What can hang from each mark
dozi: nugip vavalun
vozar: fekom fizi kife
fizi: nefa vozar
nefa: fekom fizi kobed vozar
kobed: nisu
numuz: fekom fizi segeg
fekom: nefa vozar
kife: segeg
segeg: fekom tifi
pini: dozi kife mubogil tifi vavalun zimi
nugip: nisu pini vavalun vozar
mubogil: kife numuz pini zimi
tifi: fekom kife zimi
vavalun: mubogil nugip pini

Known rows, with every way that one mark hangs from another
(dozi (nugip nisu) (vavalun mubogil)): [  68 -131  117   30  -51 -324   94 -176  -93   60   56  234 -142   76
 -192 -175 -125   52  145  -53  121 -255 -271   94   65  -62  167 -128
   83  294  218  -14  278 -106  -34  -71 -334 -182    8   83   32   23
   34  104  143   84  122  -61  191]
(vozar fekom (fizi nefa) (kife (segeg tifi))): [-168  -11  -58   64  215   48 -151   18 -180  124  -11 -134 -197   67
  -24 -295  121  107  -52   56 -121 -313  126 -171  116  322 -219 -161
   75  -41   58  189 -219   82  -52 -304  151  -74   -5   24 -103  177
  -54  -39  -77    2 -247  147 -301]
(tifi (fekom nefa vozar) (kife segeg)): [-109 -179  155    5   41 -159 -115 -100 -123  -25  -70   34  106  -32
  142   26  -82  205   16    0  -46  227   47 -385  -55  -15   26  -16
   -7   26  -24  129   49  -57 -243 -260   90   88  -75  124 -108 -158
  112   14  -64  102 -361 -171 -140]
(nefa fizi (kobed nisu) (vozar fekom kife)): [ -88  219  105  229  237    4  147 -223 -144  127  106   24    0   65
  168 -251   67 -115  -59 -150   23 -555   -1  -76   90  308 -188 -169
  146  -93 -110  101  -43 -105 -147 -167  -43  -99  178  104   46   71
 -104   64  -29 -387   28  108 -124]
(fizi (nefa kobed) vozar): [-113  132  349   48  187 -129  319 -212 -199  -98   77   46 -116   -8
 -174 -281  -43   22   18  -68   53 -359  -28   57  139   15  -37 -279
  -81  -35  -80   44   36    0 -234 -188 -169   -2   60  -72   52  -85
  -57  208   96 -246   17  -50 -169]
(kife (segeg (tifi zimi))): [  15 -110  173    2  -11 -143    7   22 -142   63  -35   -7 -153  -18
    3 -114  -12   55  182  -30  132  -45  -39 -301  -30   73  -55  -13
  118  181   80  237   18   45  -94 -228  -97  -65   71  -86  -89   81
  -26  -37  -83   79 -174 -121 -190]
(segeg (fekom nefa vozar) (tifi kife zimi)): [  25  -96  209  -23   18  -72 -225  -28 -141 -134 -114   64   35   12
  126    2  -61  114   27  -56   69  176  -22 -454  -84  153 -205  -10
   53  101 -139   66   53   -7 -159 -273   56   69  -93 -120 -139  -93
   -8   96  -32   81 -250 -228 -243]
(dozi (vavalun (mubogil zimi) nugip)): [ 131 -138  144   42  -52 -310   57 -110 -184  217   73  239  -68   28
 -141  -85 -152   45  137   -2   57  -86 -249  118  112  -44  107 -118
  151  124  105  -63  263    6  -89  -86 -306 -154  141  -12   59   82
   75   53  121   86  173 -173  105]
(fekom (nefa kobed (vozar fizi (kife segeg)))): [-124  -35  171  118  146   59   73 -140  -99  199  120  -70  -96  -46
    8 -156   10   79  -72  -31 -147 -441   58 -165   55  151 -152  -81
  107  -44  -72  153  -96   -5 -175 -201  -86  -39   17  243  -46   14
  -67  -99 -159 -187 -133   70 -198]
(numuz (fizi nefa (vozar kife)) (segeg (tifi zimi))): [ -39   85   -9  -43  249   50   -8  -13 -234  -64  -99  -96 -166   28
 -142 -188   65  -11    1  -28  -80 -137  -13 -332  121  257 -267 -105
   74  -35  -96   84 -154   97  -58 -317  108 -110   37 -135 -141   98
 -110   53  -98  -67 -173   10 -359]
(dozi (vavalun (mubogil pini))): [ -18 -156  175   98    1 -258    9  -32  -70  138   73  167  -43  -12
 -149  -29 -175   19   51  -10   65  -53 -226   92  113 -134  147 -186
  111   35  135   -5  190   -9 -130 -107 -231  -99  168   58  -12   19
   19   40   23  129   59  -94   41]
(segeg (fekom nefa) (tifi kife zimi)): [  44  -79  164   23   13  -84 -166   -5 -119 -144 -101  107  -51  -11
  126    1  -43   74   50  -58  120  114  -27 -424  -22  103 -199  -44
   75  168  -96   44   90   25 -135 -307   12   41  -74 -134 -100  -51
  -15   29  -44   52 -159 -166 -208]
(fekom (nefa (kobed nisu) (vozar fizi kife))): [ -81   93  265  178  157    5  244 -254 -113   41  138    3  -31    2
   28 -174    7  -59 -150 -103  -75 -580   51   15   35  114 -179 -155
  108  -34 -116   57  -16  -10 -191 -211 -117    1   13  147   52  -10
 -140  -38  -62 -310    3  126 -146]
(dozi (vavalun mubogil (nugip pini))): [ 120 -168  231   25    2 -359  -69  -85 -193  236   40  236  -70   72
 -218 -138 -177   21  107   71  135 -208 -310  237   69  -80  129 -164
   89   77  162   30  313  -44  -83  -84 -318 -159  112   88    3   76
  115   55   81  136  183 -154  207]
(numuz fekom (fizi (nefa (kobed nisu)) vozar) segeg): [ -80  253   68 -100  303   10  162 -246  -92 -227   19    7 -147   33
 -148 -304   59    5 -175  -19  -92 -450  -22 -200  176  133 -172 -342
    0 -175  -71  -32 -225  -60 -222 -174  113   65  142 -130  -48  -60
 -102   93   39 -193  -23  160 -206]
(mubogil (numuz segeg) (pini tifi) zimi): [  61   21  -99 -146  -34   -8  -54   -8  -85   66   22    0  -30  -91
  193  120  -88   16   77  -10 -106  181 -108 -139  262   33   -6  -90
  145   61  -21   11  -29   -2   -5  -91 -121  -28   59  -22   17  116
 -128   49  162  -38 -125 -112 -271]
(pini dozi (kife segeg) mubogil tifi (vavalun nugip)): [  11  -10  163 -151  -85 -246 -158  116  -73  422  -90  143   39  111
 -105  256 -292  127  252   36 -225   69 -278   90   48   48  229  -56
  317   40  -92    6   40 -150   15  127  -58 -322  168 -130  100  128
    2  -94   70  176  311 -271   43]
(fizi (nefa fekom vozar)): [ -91   69  420  183  163 -104  166 -207 -197 -100   41   57 -106    3
   44 -176  -32   86  -16 -114  133 -136  -94  -77  121  128 -194 -152
  -40  -11  -60   51  126  -65 -152 -259  -54 -136   84  104   25  -93
  -84  146  -30 -285  -31 -126 -144]
(numuz fekom (fizi nefa (vozar kife)) (segeg tifi)): [-142  175 -174 -115  274  102 -148  -12 -154 -115  -73  -92 -225   76
 -119 -251  113   42 -118   32 -143 -246   32 -366  147  295 -314 -271
   33 -152  -66   72 -332   11  -59 -266  244  -49   61 -115 -179   90
  -75   43  -75  -89 -148   99 -330]
(vozar fekom fizi kife): [-172   15   18   80  186   18 -129    7 -214  136   -8  -16  -88   27
  113 -261   70   62 -101  -20  -88 -326   88  -56   66  264 -196 -159
   41  -11  104  132 -120   78 -101 -204  -64  -96   19  156  -29  133
 -123  -49    1   -2  -97  130 -197]
(pini (dozi vavalun) tifi): [ -36    2  252   51   14 -221  -10   31  -79  129   -7  194   51   80
  -70  -68 -146   74  128  -58   51  -52 -159  158   76  -36  141 -186
   93  148   62   88  123  -31 -157  -82 -322 -162   98   -2   -7   52
  -33  -11  114   98  170  -75   76]
(numuz (segeg (tifi kife))): [ -34   -7  132  -64   69 -161 -116   23 -124  -48  -79   84 -170    9
  187 -116  -11   71  110    2   54  -17  -28 -336   32   88 -127 -124
   85   80   24  171  -61   12  -91 -193  -20  -26   46 -134 -177   33
  -88    0  -64    2 -110  -98 -174]
(kife (segeg (fekom nefa vozar) (tifi zimi))): [ -36 -109  132  -36  -29  -13 -162  -21  -91   10  -40  -39  -46   20
    1  -50  -39  136   46   33   24   35    5 -437 -101  174 -135  -16
   62   84  -76  182  -76   -3 -160 -270   82   72  -25  -26 -136  -43
   53    2  -80  140 -285 -160 -246]
(pini mubogil tifi zimi): [  35  128  142 -127  -95  -89  -98  -71 -189  229  -50  168  -49   13
  -95   31 -199  -22  165  -53  100   68 -159  -36   87   89  127   28
  179  150 -162   72   42   -9    0   33 -118 -104    2  -83  186   71
 -120   60  144   16  111 -227 -139]
(vavalun (mubogil kife) (nugip (vozar fekom)) (pini tifi)): [  61  -19  -94  -90  -26 -146 -279 -102 -207  350  -72   81  -11  112
  -98  128 -173   40   46   32  -16  -75 -218  209  135   63  131   -4
  184    4   23  -59  149  -96  101  -76 -141 -224   68  113  144  201
  272  120  179   36   10  -54  -55]
(mubogil numuz (pini (kife segeg) tifi vavalun) zimi): [  23  -92  -66 -180 -128  -52 -184   90  -58  132  -23  -16   14  -80
  196  336 -188   44  183  -25 -223  315 -204  -84  205  -15  121  -45
  283   39  -22  -36   22 -103    0  -14  -85 -126   63   -4  121  130
  -58   26  151   26 -113 -189 -292]
(numuz fekom fizi segeg): [-112   54  -31 -140  118   11 -226  -34  -86  -74  -60   39 -156   12
   39 -197   20  114 -115   28  -41 -158   -4 -324   84  164 -214 -211
   49  -29   67   85 -230   -8 -134 -133   10   -9   89   75 -142   13
 -115  -80   -7  110  -50   12 -146]
(mubogil (kife (segeg fekom)) numuz (pini dozi)): [ -44 -108   39 -118   -1  -90 -208  137   57  152   34   34  -56 -155
  321  340  -67  231    2   75 -139  134  -51  -83  238  -60  -12 -220
  121  -62   97    0  -62 -105  -88 -257   16  -45  195   35  -54   28
   67 -115   58   40 -123 -132 -219]
(segeg fekom (tifi kife zimi)): [  79  -62  164  -28   37 -131 -215   54 -162  -90 -124  112  -81  -11
  179  -14   -4   70   97  -71  178  110  -65 -413   -4  145 -148  -71
   88  150   18   85   77  -13  -77 -267  -73  -17   52 -221 -115   -2
  -42   34  -43   62 -176 -180 -219]
(tifi (fekom nefa (vozar fizi)) kife zimi): [  15 -249  226    8   83 -103  -88 -123 -207  -50 -106   48  198  -62
  121    7  -81  172 -112 -110  -16  247   45 -383  -17   98 -122   43
    5   86  -72    6  177   39 -211 -239    7   39 -173   36  -64 -132
  -57   32    3  136 -361 -213 -213]
(tifi (kife segeg) zimi): [  35 -154  215   24   82 -216  -23   -5 -184   16  -85   99  -38  -69
  177  -28  -39   92  226  -80   78  147  -97 -346   43  -16    7   33
  101  135   98  156  122   19 -151 -233 -145  -69   76  -28  -86   20
   -5  -21 -112   93 -206 -132 -176]
(nugip nisu (vavalun (pini mubogil zimi))): [ 130 -110  286 -140 -102 -147 -232 -144 -138  225  -60  179  -55   36
 -180  -17 -233    4  163  -78  147   17 -310  225   36    7  265  -44
  223  138   26   64  233  -99    0   33 -259 -210  -22    1  243   78
  -97   96  169  105   73 -225  -47]
(kife (segeg (fekom (nefa kobed)))): [-131   30  158   24   23  -27  -45 -122  -22   33   95   48 -119  -19
   -3 -142  -49  109    0   64  -16 -300   30 -215   15   64  -31 -195
   17   24  -34  112  -95  -39 -268 -216  -52  130   66   85  -35 -100
   55  -44  -24  -11  -58  -17  -94]
(dozi (nugip (pini kife tifi))): [ -29   68   15 -158  -65 -155 -186  -39 -227   55  -45  166  -95  114
   54  -42 -168   -3  149    3   73  -72 -355  107   83   60   53  -62
  116  160   23   31  158 -162   44  -24 -337 -112  -44   71   44   96
  -16  134  205   60   59 -186  -22]
(dozi (nugip nisu pini (vozar fizi)) vavalun): [ 104 -258  234 -103  -63 -190  -32  -67 -118   59   32  111 -146   82
 -131 -176  -99    5  -51  -35   81 -354 -285  298   48  -51   -2 -228
   13  276  286   52  215 -186  -25 -148 -406 -172 -171  152   -5   48
    8   83  161  148  -66   21  147]
(nefa fekom fizi (kobed nisu) (vozar (kife segeg))): [ -91  163  209  249  200  -48  224 -260  -84  204  164   38  -61   18
  231 -162   30  -86   22 -114   31 -470  -95 -245   84  261 -129 -118
  160 -113  -74  121  -25 -127 -187 -207   67  -96  286   45   15  -17
  -55  -34 -191 -429  -23   62  -80]
(dozi (nugip nisu (vavalun (mubogil numuz) pini))): [ 134 -233  128  -67  -43 -282 -140 -211  -78  136    7  159  -78   26
 -128  -28 -168   53  109   -8  189 -152 -295  291  124  -79  205 -143
  129  190  230  -15  365  -69   28  -63 -285 -211   -7  153  110   78
   82  101  255   70   50 -118   50]
(nefa fekom (vozar (kife segeg))): [-125   32  180  171  154  -48   -1  -50 -156  151   48   -8 -128  -16
  209  -91   39   64   88  -62  -11 -159  -78 -282   21  179 -123  -46
   79  -36   65  201  -25  -88 -113 -263   14 -172  206  188  -58   35
   -2  -43 -221 -229 -137    6 -157]
(segeg (tifi (fekom vozar) kife)): [ -35 -106  186  -57   21 -193 -189  -20 -175  -69 -111   40   39   12
  150  -25  -33  144    3  -53  111  178   39 -345  -92   91  -57  -85
   17   73    8  134   58  -71 -130 -219   24   32  -22 -117 -128  -92
    2   98   12   42 -309 -240 -164]
(vozar fekom (fizi nefa) kife): [-180   53   40  119  252   18  -76  -68 -247   37    6  -34  -81   59
    5 -315   75   70 -110  -18 -104 -322  101   18  166  285 -215 -213
    0  -55   29   75  -96   95 -115 -272  -14  -80  -20  115   -4  122
 -120   38   36  -36 -103  116 -236]
(nugip (pini kife) vavalun vozar): [ -59 -114  312 -140  -49 -156 -387   28 -176   12  -72  175  -42   34
   74  -11 -187  -84   30    0  102  -26 -283  362  -18  -70   61 -236
   80   43   92  148  153 -211 -183 -170 -183  -99  -43  155   61   85
   86   98   71   72 -101 -178 -103]
(nugip nisu (vozar fekom fizi)): [ -70 -109  176  -26   39    0  -36 -102 -131   -6  -72  -50 -125   21
  -26 -203    6   66 -160  -60  -28 -319   52   77    1  110 -120 -170
  -12  186  148  130  -54  -94  -63 -191 -114 -126 -165  170   72   30
  -88   46   84  -12 -229  106 -163]
(mubogil (pini kife (vavalun (nugip vozar)) zimi)): [  44  -78  156 -107 -154 -163 -134   90 -150  223  -28   35   -7   65
  -93  243 -293  -98  116  -53 -114   35 -304  156   32   26   94 -206
  244   24  -44 -104   62 -216  -33  -43 -158 -244   52  -68  205  105
    7  108  138  134  107 -288  -82]
(kife (segeg (fekom vozar))): [-149  -45  170  -70   26  -85 -164  -31 -123   86   -5   23  -67   16
   93  -94  -35  175   21   71   18  -72  -14 -229  -26  130   -6 -162
  -12  -36   81  202 -138  -68 -163 -193  -77   47  125   72 -108  -83
   56  -12  -38  113 -214 -116 -175]
(pini (dozi nugip) (tifi (kife segeg) zimi)): [ 113  -94  117  -20   49 -250  -30   59 -137  154  -95  147   35   41
  126   87 -103  130  292  -78   30  200 -266 -241   96  -13   82   58
  172  211   80   61  167  -66  -41 -121 -268 -211  106 -135 -112  116
   20   -9    6  194  -19 -155  -25]
(segeg (fekom nefa (vozar fizi))): [-176  -83  251  -29   28   17  -87 -128 -124   21   11   35   -8   12
   24 -130  -80  175 -223   43  -30 -180   60 -118   -3  167 -192 -189
  -58  -31  -64   56  -96   38 -187 -189  -57   97 -105  137  -64 -155
  -69  -21   46   89 -149  -94 -191]

Rows
[-136   76   53  -29   39  -26 -293   38 -163   51  -11  -15  -81   89
   97 -123   27   52   -1   29   15 -172   44 -216  -82  283 -151 -193
   43  -20   -5  182 -172  -32  -87 -246   -5   27   91  -72 -122   27
  -18   42  -27   10 -156  -92 -211] => (segeg (fekom (vozar kife)) tifi)
[-174  240  -58   -7  390  136  -56  -90 -194  -35  -19  -97 -145   34
 -105 -349  109   37 -119    7 -236 -422   55 -199  171  304 -238 -234
    4 -192  -83   41 -271   16 -184 -236  129  -54  102   62  -84   70
  -90  108   -8 -180  -87  203 -278] => (numuz (fizi (nefa kobed) (vozar fekom kife)) segeg)
[  53  -59  -19    8 -120  -88   48  -24  -57   90   48   63  121   39
   19  191 -174  110  -14  -47 -101  250 -216  -20  134  -92   40  -79
  121  143  -61 -153  173 -109  -57 -118 -260  -79    3  -60   28   44
  -18   78  216  146   21 -210   17] => (mubogil (pini (dozi nugip) (tifi (fekom nefa))) zimi)
[ -80  -49 -130 -124   82   91 -196  -21   54 -114   -7  -61  -75  -94
   34   28  -49  109 -213   50 -174  -33   30 -315  185   52 -271 -233
   75  -57  -39  -50 -195   17 -139 -197  213   58  -36  186 -115  -31
  -97  -87   65   83 -114    9 -214] => (mubogil (numuz (fekom nefa) fizi segeg) pini)
[  31   25 -210 -320   32   68 -337  -29  -68 -107  -24   61 -150 -164
  373  101   49  168  -97    2 -165  117   21 -338  288  126 -295 -113
  143  -13   11  -71 -167  -10  -79 -182  129   19   28   80  -54  102
  -71  -48  162  -58 -151  -64 -333] => (mubogil kife (numuz fekom fizi segeg) zimi)
[ -17  -91   89   12  -34  -26 -109    2  -70    4  -29    4 -131   -4
    1  -51  -23   96   66   32   75  -29    0 -409  -39  128 -130  -50
   82  149  -31  160  -37   26 -133 -302   42   44   -6  -41  -98   -6
   47  -65  -91  107 -195 -101 -211] => (kife (segeg (fekom nefa) (tifi zimi)))
[-154  116  130   47  132   -6  249 -253  -74   -5  109   84  -40   -1
  -62 -258  -65    5 -110  -84   28 -384  -20 -206  126  128 -184 -267
  -25  -75 -209   -2  -50  -24 -261  -99   25   44   -5   -2   13 -112
  -42  105   60 -241   49  -42 -119] => (numuz (fekom (nefa (fizi vozar) kobed)))
[ 180  -77  205  -66  -86 -196 -347    2 -105  300  -61  195   47   83
 -249  121 -256  -76  129   55   88  126 -365  347   88 -150  238  -79
  181  144   -7   70  241 -121  -83  -36 -261 -213   67  -14  162  174
  104  102  142  169  116 -161   53] => (nugip (pini (dozi (vavalun mubogil)) tifi zimi) vozar)
[-198  -62  -12   44   83   57 -154  -27  -96  163   43  -10 -114    0
   78 -102   10  117 -107   97 -139 -264   84 -214   63  192 -137 -168
   41  -36   32  127 -186   60 -139 -292   21   45   -4  162  -80   -1
    9 -188 -125   80 -173   84 -210] => (vozar fizi (kife (segeg (fekom nefa))))
[-151 -151  223    3   21  -57   -7 -167 -155   18   -1    0   94  -12
   -8 -107  -85  179 -224  -10  -26  -53  117 -139  -34   98 -104 -121
  -65   24  -48   67   23   36 -214 -195  -18   77 -154  159  -24 -157
  -48   -5   70   87 -244 -140 -145] => (tifi (fekom nefa (vozar fizi)))
[ -11  -62   60 -145 -113  -93  -65    3 -138   64   35   58 -235  -84
  274   50   -3  135  142   -4   -7   66  -49 -205  102    5  -93   -6
  171   94   47  120  -43  -17  -56 -217  -97  -13   47  -69  -45  124
   15   -5   13  -67 -186 -151 -264] => (mubogil (kife (segeg tifi)) zimi)
[ -92  128  248  102  240  -51  181 -250 -154  -81   76   16  -77   43
  -58 -374   49   21 -166  -52  -16 -547   73  102  144  172 -143 -280
   12  -40   -1   12  -40   26 -223 -196  -52   38   32  -22   75    8
 -156   89  135 -154  -14  162 -150] => (vozar fekom (fizi (nefa (kobed nisu))))
[   3 -137  130   33   59  -98 -142  -28 -110  -47  -77  107  -17  -57
  171   33  -51  129  111  -16   22  161  -56 -456   34   40  -68   -3
   64  102  -12   80   67    0 -192 -306  -10   37   -1   19  -95  -68
   68  -49 -121  122 -226 -114 -198] => (tifi (kife (segeg (fekom nefa))) zimi)
[  53  -81  125   14  -20 -153  -56   -7 -178  -39  -64   24  -25  -12
   12  -71   -9   43   55  -93  193   71   25 -307  -52  115  -55  -54
   56  214   45  138  140    4 -107 -252  -74  -35   27 -135  -30   25
  -33   34   29   63 -199 -201 -150] => (segeg (tifi fekom zimi))
[-207   32  108  116   88  -15   30 -211  -94  220  145  -14   40   38
   37 -198  -74   16   33   -4 -117 -338   45 -198   31  206  -89 -107
   90  -83 -189  154 -116   13 -280 -169   29   67   28  136  -56  -42
   -6    3  -69 -101  -85  -72 -106] => (fekom (nefa fizi kobed) (vozar (kife segeg)))
[  24  -33   36  155  121   -2  -19 -117 -130   95   59  -65   77  -60
   31  -27   25   35   70 -120  -75  -92   41 -414  -11  150  -24   51
  118   69  -90  139  100  -89 -216 -287  -12  -34   82  157   -4   28
   58   -5 -156 -141 -257  -62 -175] => (tifi (fekom (nefa kobed (vozar (kife segeg)))) zimi)
[  24 -206  103   65   48 -170  -57  -61 -139  -50  -90   73   84  -81
  137   56  -57  131  109  -70   26  292    1 -474    6  -29   22   66
   57  161    5   90  187   -3 -215 -314   33   22  -50   45  -57  -69
   89  -33  -98  121 -321 -158 -151] => (tifi (fekom nefa) (kife segeg) zimi)
[ 124  -76  281 -185 -106 -188 -139   83  -25  151   25  161   21 -153
  292  385 -155  154  117  -48 -175  248  -83  142  223 -124  -62  -87
  233   50  -90  -84  141   10 -109  -46  -14 -186  112 -100  137  130
  -92  -16  235  -58  236 -280 -140] => (pini dozi (mubogil kife numuz zimi) vavalun)
